Below are the code and all the weights of a small trained network. Each question names an input and a class and asks about switching units off, where a switched-off unit gives its printed mean instead of its output.

import numpy as np


def w(rows, s, z=0):
    codes = np.array(rows[::2]) - 128.0
    scale = np.full(codes.shape[1], s)
    scale[-1] = z or s
    return codes * scale


def f(y):
    return np.maximum(y, 0)


def log_softmax(a):
    a = a - a.max(-1, keepdims=True)
    return a - np.log(np.exp(a).sum(-1, keepdims=True))


def net(x, mask):
    res = np.array(x, float).reshape(1, 2) / 4 @ E
    y = f(res @ A[0][:, :-1].T + A[0][:, -1])
    res = res + np.where(mask, y, B[0][:, -1]) @ B[0][:, :-1]
    return log_softmax(res[-1] @ U[:, :-1].T + U[:, -1])


A, B = {}, {}
E = w([
[22,98,85],'x0',
[155,63,10],'x1',
],0.012)
A[0] = w([
[89,170,153,156],'N0',
[154,144,129,244],'N1',
[92,95,138,210],'N2',
[62,122,113,108],'N3',
[148,127,50,77],'N4',
[135,119,114,214],'N5',
[131,152,72,174],'N6',
[187,98,88,65],'N7',
[251,121,154,93],'N8',
[140,123,76,82],'N9',
[65,102,105,148],'N10',
[94,126,114,80],'N11',
[85,128,123,116],'N12',
[127,117,123,113],'N13',
[153,74,119,110],'N14',
[146,123,101,103],'N15',
[134,127,106,235],'N16',
[132,131,96,164],'N17',
[122,136,139,205],'N18',
[96,125,231,107],'N19',
[204,117,133,115],'N20',
[136,117,112,88],'N21',
[107,114,190,61],'N22',
[114,134,123,250],'N23',
[156,113,148,110],'N24',
[143,109,95,125],'N25',
[176,136,141,94],'N26',
[144,130,175,173],'N27',
[134,100,144,248],'N28',
[139,123,137,254],'N29',
[101,140,148,115],'N30',
[109,106,87,97],'N31',
[51,122,104,78],'N32',
[110,130,112,98],'N33',
[79,125,113,97],'N34',
[153,109,71,110],'N35',
],0.021,0.0076)
B[0] = w([
[183,128,172,202],'N0',
[113,34,68,197],'N1',
[134,102,74,187],'N2',
[146,168,61,188],'N3',
[170,172,207,208],'N4',
[140,54,154,177],'N5',
[144,108,162,188],'N6',
[181,195,200,196],'N7',
[135,214,8,250],'N8',
[145,159,188,181],'N9',
[144,139,52,204],'N10',
[128,167,96,153],'N11',
[145,156,90,165],'N12',
[124,143,138,137],'N13',
[153,142,170,173],'N14',
[141,145,165,160],'N15',
[113,2,111,188],'N16',
[144,111,152,172],'N17',
[132,72,133,172],'N18',
[186,168,242,249],'N19',
[151,174,59,201],'N20',
[137,149,155,145],'N21',
[157,183,206,181],'N22',
[121,24,86,188],'N23',
[131,150,104,155],'N24',
[144,134,173,179],'N25',
[132,177,82,175],'N26',
[168,116,154,200],'N27',
[104,15,88,189],'N28',
[120,18,83,194],'N29',
[162,150,162,164],'N30',
[167,171,161,180],'N31',
[132,195,50,194],'N32',
[123,158,113,144],'N33',
[134,165,76,170],'N34',
[158,146,199,205],'N35',
],0.033,0.015)
U = w([
[133,178,46,192],'0',
[152,133,205,72],'1',
[120,12,106,251],'2',
[35,143,118,70],'3',
[90,158,109,23],'4',
[51,135,130,60],'5',
],0.012,0.0025)

Each question gives the input, the list of numbers given to net, and the class t.
The units are the neurons (one row each of A and B). Each row of codes is followed by its name. A weight is (code - 128) times the scale printed after its matrix; where a second scale follows, it is the last column's (A, B and U).
mask holds one flag per neuron, in row order. A switched-off neuron (its flag False) gives its mean, the last column of its row in B, instead of its output. The means were averaged over made-up inputs and are rounded, as every weight is.
A unit's drop is (log p(t) with every unit on - log p(t) with that unit switched off) / (log p(t) with every unit on - log p(t) with every unit switched off).
most important unit: the unit with the biggest drop
top k neurons: the k neurons with the biggest drops, biggest first
drop when u is switched off: that unit's drop, to one decimal
input [6,7], class 1: top 4 neurons -> N8, N4, N35, N9
input [-5,6], class 1: most important unit -> N7
input [5,-5], class 0: top 3 neurons -> N32, N3, N4
input [6,-6], class 0: top 2 neurons -> N32, N3
input [-4,-3], class 0: top 2 neurons -> N8, N16
input [-7,-7], class 0: top 3 neurons -> N8, N26, N20
input [-5,-5], class 0: top 2 neurons -> N8, N4
input [-3,3], class 2: top 2 neurons -> N19, N32
input [3,-2], class 2: top 2 neurons -> N8, N20
input [-3,4], class 1: drop when N7 is switched off -> 2.1
input [3,1], class 2: drop when N8 is switched off -> 0.9
input [-5,-3], class 0: drop when N8 is switched off -> 0.3
input [-1,-3], class 2: drop when N0 is switched off -> 0.0
input [-3,-3], class 2: most important unit -> N32
